Below is a small trained network, with its code and all its weights. Each question gives an input and a target symbol and asks what happens when units are switched off, that is, made to give their printed mean instead of their output.

import numpy as np


def w(rows, s, z=0):
    codes = np.array(rows[::2]) - 128.0
    scale = np.full(codes.shape[1], s)
    scale[-1] = z or s
    return codes * scale


def norm(h):
    return h / np.sqrt((h * h).mean(-1, keepdims=True) + 1e-5)


def f(y):
    return y / 2 * (1 + np.tanh(0.7978845608 * (y + 0.044715 * y**3)))


def softmax(a):
    e = np.exp(a - a.max(-1, keepdims=True))
    return e / e.sum(-1, keepdims=True)


def log_softmax(a):
    a = a - a.max(-1, keepdims=True)
    return a - np.log(np.exp(a).sum(-1, keepdims=True))


def net(x, mask):
    ids = ['ΔΘΠΣΨΩβεζξτ'.index(c) for c in x.split()]
    T = len(ids)
    res = E[ids] + P[:T]
    u = 0
    for l in range(2):
        r = norm(res)
        for j in range(2):
            rows = slice(2 * j, 2 * j + 2)
            q, k, v = (r @ M[l][rows].T for M in (Q, K, V))
            z = softmax(np.where(np.tri(T) > 0, q @ k.T / 2**0.5, -1e9)) @ v
            o = O[l][rows]
            res = res + np.where(mask[u + j], z, o[:, -1]) @ o[:, :-1]
        u += 2
        y = f(norm(res) @ A[l][:, :-1].T + A[l][:, -1])
        res = res + np.where(mask[u : u + 4], y, B[l][:, -1]) @ B[l][:, :-1]
        u += 4
    return log_softmax(norm(res)[-1] @ U[:, :-1].T + U[:, -1])


Q, K, V, O, A, B = {}, {}, {}, {}, {}, {}
E = w([
[175,148,135,140,96,60,44,51],'Δ',
[174,74,87,114,139,121,144,168],'Θ',
[106,117,56,53,50,110,159,222],'Π',
[101,99,166,96,87,132,168,137],'Σ',
[115,141,166,203,168,41,155,134],'Ψ',
[125,130,78,103,142,4,156,65],'Ω',
[228,102,53,132,127,166,152,112],'β',
[68,124,144,125,111,118,84,140],'ε',
[134,113,72,110,83,89,109,14],'ζ',
[126,50,100,229,170,153,81,154],'ξ',
[120,192,72,81,171,142,102,127],'τ',
],0.02)
P = w([
[113,245,145,179,93,95,125,173],'0',
[132,186,132,142,123,109,119,142],'1',
[126,148,123,120,139,108,131,126],'2',
[110,107,111,118,160,104,135,101],'3',
[100,90,97,111,173,94,139,100],'4',
[85,77,80,125,182,69,141,118],'5',
],0.011)
Q[0] = w([
[105,82,97,135,115,102,122,128],'0.h0',
[95,126,124,122,137,78,115,133],'0.h0',
[142,61,106,128,124,148,142,112],'0.h1',
[184,173,146,162,106,250,173,113],'0.h1',
],0.015)
K[0] = w([
[90,76,186,124,216,147,117,65],'0.h0',
[120,91,42,118,224,201,162,53],'0.h0',
[107,106,57,94,168,118,148,124],'0.h1',
[255,173,119,170,93,156,207,90],'0.h1',
],0.0092)
V[0] = w([
[129,147,101,143,154,237,104,102],'0.h0',
[80,126,141,146,183,170,11,212],'0.h0',
[50,119,169,142,85,112,2,148],'0.h1',
[108,218,150,56,217,184,67,119],'0.h1',
],0.0075)
O[0] = w([
[254,126,69,126,160,164,250,192,2],'0.h0',
[103,78,94,192,215,144,181,162,83],'0.h0',
[172,3,74,74,131,186,115,107,186],'0.h1',
[140,195,181,116,200,179,113,53,46],'0.h1',
],0.0079,0.0036)
A[0] = w([
[107,131,157,115,152,114,229,231,243],'0.n0',
[184,144,118,75,36,76,254,30,249],'0.n1',
[238,217,30,155,183,76,59,53,94],'0.n2',
[75,182,193,122,175,123,178,172,118],'0.n3',
],0.0074,0.0018)
B[0] = w([
[109,126,125,175,117,177,47,171,199],'0.n0',
[138,124,97,190,152,176,165,199,223],'0.n1',
[105,108,126,170,164,146,127,211,255],'0.n2',
[123,88,149,117,165,250,57,106,138],'0.n3',
],0.012,0.005)
Q[1] = w([
[134,107,117,195,153,106,150,230],'1.h0',
[156,246,193,132,134,192,205,68],'1.h0',
[80,136,160,115,97,119,130,180],'1.h1',
[154,122,133,46,165,237,179,49],'1.h1',
],0.012)
K[1] = w([
[67,129,69,103,183,189,158,138],'1.h0',
[254,175,156,62,108,165,108,104],'1.h0',
[121,103,110,178,176,103,189,93],'1.h1',
[253,192,198,106,103,124,93,146],'1.h1',
],0.01)
V[1] = w([
[126,188,133,94,224,90,113,148],'1.h0',
[85,28,137,51,173,153,26,99],'1.h0',
[97,109,64,226,91,120,125,54],'1.h1',
[165,77,248,139,108,101,162,135],'1.h1',
],0.011)
O[1] = w([
[87,170,98,106,226,139,46,173,120],'1.h0',
[107,129,32,147,42,163,34,106,117],'1.h0',
[93,156,136,143,161,165,235,15,253],'1.h1',
[5,79,230,231,81,60,105,150,36],'1.h1',
],0.012,0.0062)
A[1] = w([
[84,208,43,133,104,127,159,228,5],'1.n0',
[134,56,75,136,192,26,55,129,9],'1.n1',
[31,2,176,4,193,168,96,39,229],'1.n2',
[92,93,47,71,114,164,177,98,187],'1.n3',
],0.0068,0.0028)
B[1] = w([
[194,62,241,195,247,136,48,18,183],'1.n0',
[194,51,251,101,147,149,101,152,155],'1.n1',
[123,38,10,12,254,20,135,193,237],'1.n2',
[177,103,159,134,195,62,71,168,254],'1.n3',
],0.0094,0.005)
U = w([
[71,147,111,94,191,210,92,186,151],'Δ',
[112,179,131,55,147,26,134,102,134],'Θ',
[100,106,134,85,123,144,127,108,113],'Π',
[16,85,143,158,156,73,93,152,77],'Σ',
[94,39,95,189,171,177,193,128,16],'Ψ',
[123,130,175,152,153,96,186,255,123],'Ω',
[121,107,169,128,48,98,139,184,254],'β',
[118,177,89,124,76,168,91,44,168],'ε',
[171,84,218,142,164,127,104,48,77],'ζ',
[153,156,151,58,117,173,196,38,187],'ξ',
[216,144,142,100,85,75,98,168,112],'τ',
],0.0088,0.0046)

Each question gives the input, a string of symbols that net reads in full, and the target symbol t.
The units are the heads (2 rows each of Q, K, V and O) and the neurons (one row each of A and B). Each row of codes is followed by its name. A weight is (code - 128) times the scale printed after its matrix; where a second scale follows, it is the last column's (O, A, B and U).
mask holds one flag per unit, layer by layer, with each layer's heads first. A switched-off unit (its flag False) gives its mean, the last column of its rows in O or B, instead of its output. The means were averaged over made-up inputs and are rounded, as every weight is.
A unit's drop is (log p(t) with every unit on - log p(t) with that unit switched off) / (log p(t) with every unit on - log p(t) with every unit switched off).
The circuit of an input: a set's keep is (log p(t) with only the set's units on - log p(t) with every unit switched off) / (log p(t) with every unit on - log p(t) with every unit switched off). Starting from all 12 units, units are removed one at a time, each time the one whose removal leaves the highest keep (on an exact tie, the one counted first), for as long as the keep stays at least 0.8.
circuit, biggest first: the units of the circuit, biggest drop first
unit that matters most: the unit with the biggest drop
k most important neurons: the k neurons with the biggest drops, biggest first
top k neurons in layer l: the k neurons of layer l with the biggest drops, biggest first
heads that matter: for each layer, one digit per head in row order, 1 if its drop is at least 0.15 and else 0, layers parted by /
input ε Θ τ, target ε: heads that matter : 01 / 10
input Δ Θ Θ, target ζ: 3 most important neurons : (1.n0 0.n0 0.n2)
input ε Δ Σ Ω, target ε: 2 most important neurons : (0.n1 0.n2)
input Θ Ω Ψ, target Θ: circuit, biggest first : (0.h0 0.n2 1.n0)
input ζ Σ Δ τ Ω, target Δ: unit that matters most : 1.h0
input τ τ Ω, target Δ: heads that matter : 01 / 10
input τ Δ Θ Ψ Θ Ψ, target Σ: circuit, biggest first : (1.h1 1.h0 0.n1)
input β β Θ Π Π, target τ: heads that matter : 00 / 01
input Θ Π β, target Ω: circuit, biggest first : (0.h1 0.n2)
input ξ Ψ Ψ, target Ψ: heads that matter : 11 / 00
input ε τ Δ Σ Ω Σ, target ε: circuit, biggest first : (1.h0 0.h1 0.h0)
input Δ Ω Δ τ ζ, target Δ: 2 most important neurons : (0.n2 0.n1)
input Θ β Θ, target Ω: top 2 neurons in layer 0 : (0.n2 0.n0)
input ε Σ Θ Θ Δ, target ε: top 3 neurons in layer 0 : (0.n2 0.n1 0.n3)
input Θ Θ Δ Θ Θ, target ζ: unit that matters most : 0.h1
input Σ Θ Σ Δ, target β: circuit, biggest first : (1.h1 1.h0)
input Σ Θ Σ ζ, target ξ: circuit, biggest first : (0.n1 1.h1 1.h0 0.h1)
input ζ Δ Σ, target ξ: circuit, biggest first : (0.n2 1.h1)
input Σ Π Δ β Θ, target Ω: heads that matter : 11 / 10
input τ Σ Ω Π Θ, target Θ: top 2 neurons in layer 0 : (0.n2 0.n1)
input Σ τ Π β, target Δ: circuit, biggest first : (1.h0 0.n2)
